Here is a tiny trained network, its code and every weight. The questions are about switching its units off for an input and a class, where a switched-off unit gives its printed mean instead of its output.

import numpy as np


def w(rows, s, z=0):
    codes = np.array(rows[::2]) - 128.0
    scale = np.full(codes.shape[1], s)
    scale[-1] = z or s
    return codes * scale


def norm(h):
    return h / np.sqrt((h * h).mean(-1, keepdims=True) + 1e-5)


def f(y):
    return np.maximum(y, 0)


def log_softmax(a):
    a = a - a.max(-1, keepdims=True)
    return a - np.log(np.exp(a).sum(-1, keepdims=True))


def net(x, mask):
    res = np.array(x, float).reshape(1, 8) / 4 @ E
    u = 0
    for l in range(3):
        y = f(norm(res) @ A[l][:, :-1].T + A[l][:, -1])
        res = res + np.where(mask[u : u + 7], y, B[l][:, -1]) @ B[l][:, :-1]
        u += 7
    return log_softmax(norm(res)[-1] @ U[:, :-1].T + U[:, -1])


A, B = {}, {}
E = w([
[123,149,138,113,136,127,122,115],'x0',
[198,254,32,63,93,183,176,183],'x1',
[130,114,129,121,143,127,145,136],'x2',
[131,127,131,126,124,125,131,131],'x3',
[124,138,120,147,112,133,107,117],'x4',
[125,141,139,108,124,124,125,120],'x5',
[220,144,49,143,185,13,116,19],'x6',
[232,98,164,110,203,168,19,156],'x7',
],0.0072)
A[0] = w([
[59,194,75,159,127,109,216,160,17],'0.n0',
[179,166,31,101,125,254,190,139,42],'0.n1',
[122,104,190,142,118,185,105,204,12],'0.n2',
[111,125,150,130,113,161,152,160,1],'0.n3',
[207,140,143,121,145,200,92,168,71],'0.n4',
[155,126,148,117,131,134,135,146,63],'0.n5',
[197,119,71,91,134,90,119,139,162],'0.n6',
],0.0096,0.0043)
B[0] = w([
[80,35,29,16,29,57,7,109,207],'0.n0',
[172,207,254,161,98,106,156,191,254],'0.n1',
[76,162,33,142,240,190,217,48,197],'0.n2',
[89,191,61,81,133,135,220,136,151],'0.n3',
[81,32,57,69,97,51,110,202,207],'0.n4',
[109,118,107,177,128,117,96,131,136],'0.n5',
[133,113,96,161,156,152,110,63,231],'0.n6',
],0.0073,0.0074)
A[1] = w([
[117,87,200,245,199,151,105,116,100],'1.n0',
[183,167,142,94,121,78,163,137,17],'1.n1',
[134,180,116,161,167,97,209,188,146],'1.n2',
[159,91,170,146,148,91,52,125,40],'1.n3',
[226,241,132,123,29,181,160,159,4],'1.n4',
[60,138,146,162,142,69,148,81,112],'1.n5',
[171,147,25,182,151,54,112,3,93],'1.n6',
],0.0066,0.0036)
B[1] = w([
[146,196,168,145,90,61,127,164,187],'1.n0',
[125,127,139,171,48,130,152,179,153],'1.n1',
[150,183,127,141,136,67,96,82,172],'1.n2',
[36,154,89,123,98,119,172,212,164],'1.n3',
[144,139,221,170,116,134,87,195,198],'1.n4',
[112,53,104,149,92,53,116,69,172],'1.n5',
[205,141,112,110,185,255,235,82,254],'1.n6',
],0.007,0.0068)
A[2] = w([
[68,88,179,180,156,148,167,95,114],'2.n0',
[100,86,131,158,171,82,147,73,229],'2.n1',
[200,197,102,106,90,143,155,135,159],'2.n2',
[22,161,152,129,124,218,137,159,79],'2.n3',
[104,162,203,155,138,91,97,90,3],'2.n4',
[64,152,116,97,91,196,128,166,63],'2.n5',
[166,100,99,94,195,181,12,182,170],'2.n6',
],0.011,0.0021)
B[2] = w([
[202,186,159,96,125,62,71,189,208],'2.n0',
[84,156,143,121,108,196,117,200,236],'2.n1',
[94,81,187,168,182,101,99,166,255],'2.n2',
[207,89,101,149,182,153,164,50,218],'2.n3',
[182,125,129,136,104,109,124,165,158],'2.n4',
[150,136,127,168,177,140,117,63,206],'2.n5',
[30,119,95,92,12,114,145,75,210],'2.n6',
],0.011,0.0073)
U = w([
[166,170,169,163,125,111,118,199,147],'0',
[176,132,62,174,220,219,219,7,195],'1',
[42,100,40,91,43,134,144,75,10],'2',
],0.014,0.0011)

Each question gives the input, the list of numbers given to net, and the class t.
The units are the neurons (one row each of A and B). Each row of codes is followed by its name. A weight is (code - 128) times the scale printed after its matrix; where a second scale follows, it is the last column's (A, B and U).
mask holds one flag per neuron, layer by layer. A switched-off neuron (its flag False) gives its mean, the last column of its row in B, instead of its output. The means were averaged over made-up inputs and are rounded, as every weight is.
A unit's drop is (log p(t) with every unit on - log p(t) with that unit switched off) / (log p(t) with every unit on - log p(t) with every unit switched off).
The circuit of an input: a set's keep is (log p(t) with only the set's units on - log p(t) with every unit switched off) / (log p(t) with every unit on - log p(t) with every unit switched off). Starting from the 12 units with the biggest drops (on a tie, the unit counted first), units are removed one at a time, each time the one whose removal leaves the highest keep (on an exact tie, the one counted first), for as long as the keep stays at least 0.8.
circuit, biggest first: the units of the circuit, biggest drop first
top k neurons: the k neurons with the biggest drops, biggest first
k most important neurons of layer l: the k neurons of layer l with the biggest drops, biggest first
drop when u is switched off: that unit's drop, to one decimal
input [2,8,3,2,3,1,8,-1], class 0: 3 most important neurons of layer 2 : [2.n2 2.n3 2.n5]
input [2,-1,0,-7,-3,-5,-5,4], class 1: circuit, biggest first : [0.n2]
input [-5,-7,8,1,-2,-4,-5,-6], class 0: top 3 neurons : [2.n0 2.n6 0.n4]
input [3,-1,-6,5,6,-5,-7,7], class 1: top 3 neurons : [0.n2 2.n3 0.n0]
input [-7,6,-1,-3,6,-4,0,7], class 2: top 3 neurons : [0.n4 2.n6 0.n6]
input [-3,-1,-6,-8,5,-3,-5,8], class 2: top 2 neurons : [2.n6 0.n4]
input [-4,-5,-2,-1,7,6,5,0], class 0: 2 most important neurons of layer 0 : [0.n2 0.n0]
input [-4,7,3,-5,3,-4,-1,8], class 2: top 2 neurons : [0.n4 2.n6]
input [-4,8,4,6,-2,-1,8,-3], class 0: top 3 neurons : [0.n1 0.n2 2.n2]
input [-7,-7,7,8,3,5,-8,0], class 1: top 3 neurons : [2.n3 0.n2 0.n1]
input [0,6,-4,-4,8,-2,6,8], class 2: 2 most important neurons of layer 0 : [0.n4 0.n2]
input [7,8,-7,7,5,0,5,-7], class 0: top 3 neurons : [0.n1 2.n2 2.n6]
input [-3,-5,4,7,-8,0,-6,-3], class 1: top 2 neurons : [2.n3 0.n1]
input [0,5,-4,6,-5,-1,-4,-4], class 0: top 2 neurons : [0.n1 2.n6]
input [-6,0,-5,5,0,-4,-7,-6], class 1: circuit, biggest first : [2.n3]
input [6,0,0,1,-2,4,-8,-7], class 1: top 2 neurons : [2.n3 2.n5]
input [-7,5,1,5,7,3,-8,2], class 1: top 2 neurons : [0.n2 2.n3]
input [6,-5,-5,8,3,0,4,0], class 0: 2 most important neurons of layer 0 : [0.n2 0.n0]
input [-1,6,-5,-5,-4,4,1,-4], class 0: drop when 0.n1 is switched off : 2.3
input [3,3,-2,-8,-7,-6,2,6], class 2: drop when 2.n6 is switched off : 0.2
input [8,2,3,1,1,7,-7,-5], class 1: drop when 2.n3 is switched off : 0.1
input [-3,-2,3,-2,-7,-2,3,5], class 2: most important neuron of layer 2 : [2.n6]
